Here is a tiny trained network, its code and every weight. The questions are about switching its units off for an input and a class, where a switched-off unit gives its printed mean instead of its output.

import numpy as np


def w(rows, s, z=0):
    codes = np.array(rows[::2]) - 128.0
    scale = np.full(codes.shape[1], s)
    scale[-1] = z or s
    return codes * scale


def f(y):
    return np.maximum(y, 0)


def log_softmax(a):
    a = a - a.max(-1, keepdims=True)
    return a - np.log(np.exp(a).sum(-1, keepdims=True))


def net(x, mask):
    res = np.array(x, float).reshape(1, 7) / 4 @ E
    y = f(res @ A[0][:, :-1].T + A[0][:, -1])
    res = res + np.where(mask, y, B[0][:, -1]) @ B[0][:, :-1]
    return log_softmax(res[-1] @ U[:, :-1].T + U[:, -1])


A, B = {}, {}
E = w([
[211,218,232,82,50,164,40,18],'x0',
[133,120,126,128,128,134,124,127],'x1',
[130,137,134,131,138,129,129,133],'x2',
[194,47,61,130,234,119,2,61],'x3',
[227,210,27,235,149,201,219,77],'x4',
[137,127,125,120,128,124,130,132],'x5',
[241,76,147,225,25,42,80,220],'x6',
],0.0054)
A[0] = w([
[55,72,45,163,166,112,201,226,21],'neuron 1',
[65,223,178,134,22,119,247,201,126],'neuron 2',
[73,232,180,116,3,127,243,199,129],'neuron 3',
[41,72,30,159,175,103,214,213,67],'neuron 4',
[221,175,62,220,156,205,191,110,86],'neuron 5',
[172,242,232,66,49,198,102,26,27],'neuron 6',
[236,75,156,231,63,15,104,187,93],'neuron 7',
[63,52,209,25,102,50,55,182,6],'neuron 8',
[233,96,130,217,24,43,109,200,21],'neuron 9',
[180,191,192,138,63,88,100,86,55],'neuron 10',
[188,160,162,128,161,138,23,47,130],'neuron 11',
[189,196,212,71,51,184,96,55,23],'neuron 12',
[205,213,42,236,128,194,216,92,42],'neuron 13',
[73,34,215,47,125,76,71,190,43],'neuron 14',
[128,35,43,184,214,124,70,125,139],'neuron 15',
[228,182,55,246,152,169,161,98,142],'neuron 16',
[6,197,122,6,240,230,173,12,152],'neuron 17',
],0.0052,0.0022)
B[0] = w([
[178,80,233,244,209,201,213,230,204],'neuron 1',
[235,53,50,19,218,170,27,11,230],'neuron 2',
[251,22,28,20,225,154,65,20,234],'neuron 3',
[180,59,234,214,200,191,234,185,217],'neuron 4',
[46,204,159,43,60,213,24,219,200],'neuron 5',
[204,71,235,247,203,133,215,231,221],'neuron 6',
[159,179,65,162,43,25,208,26,237],'neuron 7',
[40,205,144,50,39,224,41,248,215],'neuron 8',
[70,216,41,205,40,18,250,41,224],'neuron 9',
[209,121,195,205,149,80,203,160,182],'neuron 10',
[237,16,183,141,239,203,167,102,190],'neuron 11',
[176,68,240,208,197,178,210,212,201],'neuron 12',
[37,191,196,35,49,220,39,247,210],'neuron 13',
[65,212,140,44,48,210,51,220,210],'neuron 14',
[225,19,121,90,232,172,110,57,195],'neuron 15',
[57,195,160,24,59,207,20,190,208],'neuron 16',
[42,250,4,252,6,2,238,40,255],'neuron 17',
],0.0048,0.0075)
U = w([
[11,207,189,12,14,231,16,248,37],'0',
[168,34,223,239,218,182,245,223,5],'1',
[35,228,10,228,3,6,236,30,196],'2',
[231,11,17,9,219,205,40,27,254],'3',
],0.0047,0.0029)

Each question gives the input, the list of numbers given to net, and the class t.
The units are the neurons (one row each of A and B). Each row of codes is followed by its name. A weight is (code - 128) times the scale printed after its matrix; where a second scale follows, it is the last column's (A, B and U).
mask holds one flag per neuron, in row order. A switched-off neuron (its flag False) gives its mean, the last column of its row in B, instead of its output. The means were averaged over made-up inputs and are rounded, as every weight is.
A unit's drop is (log p(t) with every unit on - log p(t) with that unit switched off) / (log p(t) with every unit on - log p(t) with every unit switched off).
The circuit of an input: a set's keep is (log p(t) with only the set's units on - log p(t) with every unit switched off) / (log p(t) with every unit on - log p(t) with every unit switched off). Starting from the 12 units with the biggest drops (on a tie, the unit counted first), units are removed one at a time, each time the one whose removal leaves the highest keep (on an exact tie, the one counted first), for as long as the keep stays at least 0.8.
units of the circuit, in order: the units of the circuit, biggest drop first
unit that matters most: the unit with the biggest drop
k most important neurons: the k neurons with the biggest drops, biggest first
drop of u: that unit's drop, to one decimal
input [3,-7,-3,-8,-4,-7,-5], class 3: units of the circuit, in order : [neuron 3]
input [1,3,-7,-5,3,8,0], class 3: units of the circuit, in order : [neuron 3; neuron 2]
input [4,2,5,-4,8,-2,6], class 0: 2 most important neurons : [neuron 13; neuron 16]
input [-7,4,-8,-4,8,-2,-6], class 0: 2 most important neurons : [neuron 13; neuron 5]
input [0,5,0,5,7,3,7], class 0: units of the circuit, in order : [neuron 16; neuron 13]
input [7,-3,5,0,4,-5,-4], class 1: 2 most important neurons : [neuron 6; neuron 12]
input [2,3,-6,-7,0,-3,5], class 3: 3 most important neurons : [neuron 3; neuron 2; neuron 17]
input [4,-2,1,-5,7,5,-3], class 0: 3 most important neurons : [neuron 13; neuron 5; neuron 16]
input [-2,-5,-4,-7,-4,6,7], class 2: 2 most important neurons : [neuron 9; neuron 7]
input [-6,-8,-1,-7,-1,-8,2], class 3: 3 most important neurons : [neuron 2; neuron 3; neuron 6]
input [-6,-2,3,1,4,-2,-8], class 2: 2 most important neurons : [neuron 17; neuron 6]
input [6,2,0,-1,4,5,1], class 1: 2 most important neurons : [neuron 6; neuron 12]
input [-3,-6,1,4,7,-5,6], class 0: 4 most important neurons : [neuron 16; neuron 13; neuron 5; neuron 17]
input [2,4,-3,-2,-4,1,7], class 2: units of the circuit, in order : [neuron 9]
input [0,-7,6,-2,-4,-4,5], class 2: 3 most important neurons : [neuron 9; neuron 7; neuron 13]
input [-2,5,-8,4,-7,2,-4], class 0: 2 most important neurons : [neuron 8; neuron 14]
input [7,7,6,-3,-2,5,-7], class 1: 4 most important neurons : [neuron 6; neuron 12; neuron 9; neuron 7]
input [6,8,4,-8,3,-4,-1], class 3: drop of neuron 6 : -0.1
input [6,-8,1,-3,7,4,2], class 0: drop of neuron 13 : 0.7
input [7,-4,-8,0,4,-6,4], class 1: unit that matters most : neuron 6
input [8,-4,2,-3,-3,3,-2], class 1: drop of neuron 6 : 0.1
